Below is a small trained network, with its code and all its weights. Each question gives an input and a class and asks what happens when units are switched off, that is, made to give their printed mean instead of their output.

import numpy as np


def w(rows, s, z=0):
    codes = np.array(rows[::2]) - 128.0
    scale = np.full(codes.shape[1], s)
    scale[-1] = z or s
    return codes * scale


def f(y):
    return y / 2 * (1 + np.tanh(0.7978845608 * (y + 0.044715 * y**3)))


def log_softmax(a):
    a = a - a.max(-1, keepdims=True)
    return a - np.log(np.exp(a).sum(-1, keepdims=True))


def net(x, mask):
    res = np.array(x, float).reshape(1, 5) / 4 @ E
    y = f(res @ A[0][:, :-1].T + A[0][:, -1])
    res = res + np.where(mask, y, B[0][:, -1]) @ B[0][:, :-1]
    return log_softmax(res[-1] @ U[:, :-1].T + U[:, -1])


A, B = {}, {}
E = w([
[145,244,103,47,191],'x0',
[196,118,41,197,236],'x1',
[1,193,125,160,228],'x2',
[127,128,128,125,128],'x3',
[95,29,63,60,113],'x4',
],0.0084)
A[0] = w([
[32,164,167,169,164,82],'n0',
[194,138,154,112,109,111],'n1',
[99,59,90,63,129,195],'n2',
[162,200,110,83,132,122],'n3',
[10,143,49,175,204,128],'n4',
[130,206,81,31,168,143],'n5',
[77,42,178,253,130,142],'n6',
[65,162,187,108,48,81],'n7',
[165,87,112,177,61,61],'n8',
[175,217,188,153,132,185],'n9',
[210,162,107,65,97,74],'n10',
[97,99,49,45,126,191],'n11',
[105,114,201,97,103,65],'n12',
[252,150,121,118,54,181],'n13',
[119,98,207,73,153,85],'n14',
[162,110,68,199,195,92],'n15',
[80,93,139,110,151,255],'n16',
[67,117,144,108,61,71],'n17',
[63,150,159,89,112,83],'n18',
[75,133,134,97,211,87],'n19',
[98,176,225,77,57,153],'n20',
[150,121,132,196,74,210],'n21',
[48,165,102,125,166,87],'n22',
[121,130,167,112,111,128],'n23',
[109,162,136,70,94,94],'n24',
],0.011,0.0035)
B[0] = w([
[67,152,76,90,1,203],'n0',
[66,177,127,95,71,158],'n1',
[138,234,157,187,97,199],'n2',
[163,66,200,93,193,172],'n3',
[151,152,94,95,65,245],'n4',
[157,124,191,40,125,213],'n5',
[181,125,230,15,129,208],'n6',
[197,109,78,184,187,195],'n7',
[160,101,146,104,51,178],'n8',
[154,162,190,180,108,199],'n9',
[77,83,77,12,63,173],'n10',
[134,240,238,225,170,200],'n11',
[238,101,104,121,125,161],'n12',
[85,192,69,155,56,217],'n13',
[113,69,98,175,157,145],'n14',
[213,120,53,152,199,200],'n15',
[139,211,143,121,102,175],'n16',
[229,128,102,108,154,172],'n17',
[213,77,50,120,121,169],'n18',
[71,123,141,82,93,186],'n19',
[182,148,106,166,148,213],'n20',
[181,167,141,100,93,175],'n21',
[182,132,69,112,83,192],'n22',
[99,119,95,151,152,144],'n23',
[146,119,115,109,196,159],'n24',
],0.0069,0.012)
U = w([
[75,144,43,104,31,53],'0',
[171,102,26,164,176,123],'1',
[94,244,191,219,113,127],'2',
[114,74,190,35,116,118],'3',
[106,165,116,146,102,255],'4',
[75,107,145,177,150,159],'5',
[8,91,149,216,195,29],'6',
[29,15,120,143,166,58],'7',
],0.011,0.0063)

Each question gives the input, the list of numbers given to net, and the class t.
The units are the neurons (one row each of A and B). Each row of codes is followed by its name. A weight is (code - 128) times the scale printed after its matrix; where a second scale follows, it is the last column's (A, B and U).
mask holds one flag per neuron, in row order. A switched-off neuron (its flag False) gives its mean, the last column of its row in B, instead of its output. The means were averaged over made-up inputs and are rounded, as every weight is.
A unit's drop is (log p(t) with every unit on - log p(t) with that unit switched off) / (log p(t) with every unit on - log p(t) with every unit switched off).
The circuit of an input: a set's keep is (log p(t) with only the set's units on - log p(t) with every unit switched off) / (log p(t) with every unit on - log p(t) with every unit switched off). Starting from the 12 units with the biggest drops (on a tie, the unit counted first), units are removed one at a time, each time the one whose removal leaves the highest keep (on an exact tie, the one counted first), for as long as the keep stays at least 0.8.
circuit, biggest first: the units of the circuit, biggest drop first
most important unit: the unit with the biggest drop
top k neurons: the k neurons with the biggest drops, biggest first
drop of u: that unit's drop, to one decimal
input [3,-6,3,3,8], class 2: top 2 neurons : (n11 n2)
input [-7,2,-6,-2,0], class 3: top 4 neurons : (n6 n0 n4 n22)
input [8,4,-7,-1,-6], class 3: most important unit : n3
input [-3,-6,-7,4,8], class 2: circuit, biggest first : (n11 n2)
input [0,6,-6,4,0], class 0: circuit, biggest first : (n13 n10)
input [2,-3,6,7,7], class 2: top 4 neurons : (n11 n2 n10 n16)
input [2,5,5,4,6], class 2: top 2 neurons : (n11 n10)
input [7,6,8,-2,-2], class 0: circuit, biggest first : (n0 n4)
input [7,6,6,2,1], class 3: top 2 neurons : (n5 n3)
input [-6,-5,5,4,-4], class 3: top 2 neurons : (n6 n13)
input [6,-3,0,-3,6], class 2: top 2 neurons : (n11 n2)
input [1,4,-5,-2,2], class 0: top 3 neurons : (n13 n10 n7)
input [-5,-6,-3,-3,4], class 1: top 2 neurons : (n7 n17)
input [-4,8,8,7,8], class 0: circuit, biggest first : (n4)
input [3,-6,-7,-2,-3], class 0: top 2 neurons : (n13 n10)
input [6,-1,5,1,-4], class 3: top 3 neurons : (n5 n3 n13)
input [1,2,7,-6,0], class 0: drop of n19 : 0.0
input [3,-6,5,2,-3], class 1: drop of n13 : 0.1
input [-3,7,6,-1,-6], class 1: drop of n16 : 0.1
input [1,-1,5,-1,8], class 2: circuit, biggest first : (n11)
